Below is a small trained network, with its code and all its weights. Each question gives an input and a target symbol and asks what happens when units are switched off, that is, made to give their printed mean instead of their output.

import numpy as np


def w(rows, s, z=0):
    codes = np.array(rows[::2]) - 128.0
    scale = np.full(codes.shape[1], s)
    scale[-1] = z or s
    return codes * scale


def norm(h):
    return h / np.sqrt((h * h).mean(-1, keepdims=True) + 1e-5)


def f(y):
    return y / 2 * (1 + np.tanh(0.7978845608 * (y + 0.044715 * y**3)))


def softmax(a):
    e = np.exp(a - a.max(-1, keepdims=True))
    return e / e.sum(-1, keepdims=True)


def log_softmax(a):
    a = a - a.max(-1, keepdims=True)
    return a - np.log(np.exp(a).sum(-1, keepdims=True))


def net(x, mask):
    ids = ['αβδεζημξτψω'.index(c) for c in x.split()]
    T = len(ids)
    res = E[ids] + P[:T]
    r = norm(res)
    for j in range(3):
        rows = slice(4 * j, 4 * j + 4)
        q, k, v = (r @ M[0][rows].T for M in (Q, K, V))
        z = softmax(np.where(np.tri(T) > 0, q @ k.T / 4**0.5, -1e9)) @ v
        o = O[0][rows]
        res = res + np.where(mask[j], z, o[:, -1]) @ o[:, :-1]
    y = f(norm(res) @ A[0][:, :-1].T + A[0][:, -1])
    res = res + np.where(mask[3:19], y, B[0][:, -1]) @ B[0][:, :-1]
    return log_softmax(norm(res)[-1] @ U[:, :-1].T + U[:, -1])


Q, K, V, O, A, B = {}, {}, {}, {}, {}, {}
E = w([
[169,163,161],'α',
[116,122,134],'β',
[85,109,118],'δ',
[115,123,134],'ε',
[115,123,134],'ζ',
[115,125,131],'η',
[121,109,156],'μ',
[141,94,152],'ξ',
[6,108,69],'τ',
[159,100,103],'ψ',
[46,179,187],'ω',
],0.024)
P = w([
[254,190,149],'0',
[116,71,78],'1',
[213,156,135],'2',
[128,92,86],'3',
[112,87,78],'4',
[128,75,103],'5',
],0.0081)
Q[0] = w([
[131,109,2],'h1',
[134,168,85],'h1',
[55,32,230],'h1',
[87,210,107],'h1',
[74,104,199],'h2',
[163,61,123],'h2',
[181,70,24],'h2',
[117,75,159],'h2',
[156,49,229],'h3',
[222,160,203],'h3',
[97,148,133],'h3',
[179,91,202],'h3',
],0.0068)
K[0] = w([
[148,110,135],'h1',
[71,106,213],'h1',
[128,198,47],'h1',
[106,93,179],'h1',
[151,96,161],'h2',
[102,161,168],'h2',
[10,197,98],'h2',
[104,70,37],'h2',
[85,133,60],'h3',
[118,158,81],'h3',
[98,78,145],'h3',
[56,158,82],'h3',
],0.011)
V[0] = w([
[138,162,203],'h1',
[124,189,82],'h1',
[117,41,246],'h1',
[109,105,208],'h1',
[180,99,100],'h2',
[57,125,153],'h2',
[140,159,131],'h2',
[104,186,153],'h2',
[102,174,66],'h3',
[98,70,85],'h3',
[43,141,174],'h3',
[50,155,196],'h3',
],0.011)
O[0] = w([
[115,166,165,192],'h1',
[149,200,115,64],'h1',
[112,71,180,231],'h1',
[115,145,187,166],'h1',
[165,112,77,199],'h2',
[63,182,154,73],'h2',
[104,124,122,106],'h2',
[3,192,168,51],'h2',
[59,189,6,2],'h3',
[139,59,82,117],'h3',
[12,140,161,42],'h3',
[78,164,204,53],'h3',
],0.0066,0.0034)
A[0] = w([
[115,91,156,174],'n1',
[227,225,180,175],'n2',
[248,181,61,106],'n3',
[174,133,74,132],'n4',
[181,110,175,151],'n5',
[159,109,99,97],'n6',
[125,154,118,64],'n7',
[237,187,1,4],'n8',
[51,136,172,211],'n9',
[195,83,179,209],'n10',
[8,202,134,142],'n11',
[48,56,51,132],'n12',
[116,241,108,97],'n13',
[204,120,24,107],'n14',
[101,121,97,48],'n15',
[172,183,163,169],'n16',
],0.0087,0.0039)
B[0] = w([
[67,172,95,172],'n1',
[47,71,82,184],'n2',
[151,88,129,173],'n3',
[135,167,95,145],'n4',
[35,114,89,191],'n5',
[150,173,130,139],'n6',
[183,63,148,110],'n7',
[112,224,163,147],'n8',
[28,237,102,157],'n9',
[2,156,124,255],'n10',
[137,203,92,144],'n11',
[10,113,106,165],'n12',
[111,60,125,122],'n13',
[186,245,148,167],'n14',
[143,71,113,112],'n15',
[29,67,67,151],'n16',
],0.0051,0.0074)
U = w([
[178,196,205,153],'α',
[127,128,61,31],'β',
[152,138,86,2],'δ',
[115,134,66,19],'ε',
[92,124,67,48],'ζ',
[168,212,21,189],'η',
[95,82,246,110],'μ',
[189,28,206,233],'ξ',
[72,159,63,88],'τ',
[235,98,41,167],'ψ',
[55,223,230,120],'ω',
],0.013,0.0056)

Each question gives the input, a string of symbols that net reads in full, and the target symbol t.
The units are the heads (4 rows each of Q, K, V and O) and the neurons (one row each of A and B). Each row of codes is followed by its name. A weight is (code - 128) times the scale printed after its matrix; where a second scale follows, it is the last column's (O, A, B and U).
mask holds one flag per unit, heads first, then neurons. A switched-off unit (its flag False) gives its mean, the last column of its rows in O or B, instead of its output. The means were averaged over made-up inputs and are rounded, as every weight is.
A unit's drop is (log p(t) with every unit on - log p(t) with that unit switched off) / (log p(t) with every unit on - log p(t) with every unit switched off).
The circuit of an input: a set's keep is (log p(t) with only the set's units on - log p(t) with every unit switched off) / (log p(t) with every unit on - log p(t) with every unit switched off). Starting from the 12 units with the biggest drops (on a tie, the unit counted first), units are removed one at a time, each time the one whose removal leaves the highest keep (on an exact tie, the one counted first), for as long as the keep stays at least 0.8.
circuit, biggest first: the units of the circuit, biggest drop first
unit that matters most: the unit with the biggest drop
heads that matter: for each layer, one digit per head in row order, 1 if its drop is at least 0.15 and else 0, layers parted by /
input α τ ω μ, target ω: unit that matters most => h2
input δ ξ ψ ξ δ, target ψ: heads that matter => 101
input μ ξ ξ δ, target ξ: heads that matter => 001
input η ξ ε μ ζ, target ξ: circuit, biggest first => [h3; n9]
input ε ξ ω η, target ω: circuit, biggest first => [h2; n2]
input δ ξ α μ, target η: heads that matter => 100
input ζ α ξ η, target ξ: circuit, biggest first => [n9; h3]
input ω ω μ β, target ω: heads that matter => 000
input ξ μ ξ ψ, target ξ: heads that matter => 100
input μ ξ ψ ξ, target ψ: circuit, biggest first => [h2; h3]
input β ζ ξ β, target ξ: circuit, biggest first => [h3; n9; n2]
input ζ ω τ ξ, target ω: heads that matter => 010
input μ ζ ω η, target ω: circuit, biggest first => [h2; h3]
input μ ξ μ ε β, target μ: circuit, biggest first => [h3]
input ξ μ α, target ξ: heads that matter => 000
input δ ψ ψ, target η: circuit, biggest first => [n8; h1]
input ψ α ξ, target ψ: heads that matter => 001
input ω ξ ξ, target ω: heads that matter => 001
input α ψ ζ, target ψ: heads that matter => 000
input α ζ ξ ζ, target ξ: heads that matter => 001
input ξ ω ξ ζ, target ω: circuit, biggest first => [h2]
input ω ζ ω μ, target ω: circuit, biggest first => [h3; h2]
input μ ξ α ξ δ, target ξ: circuit, biggest first => [h3; h1]
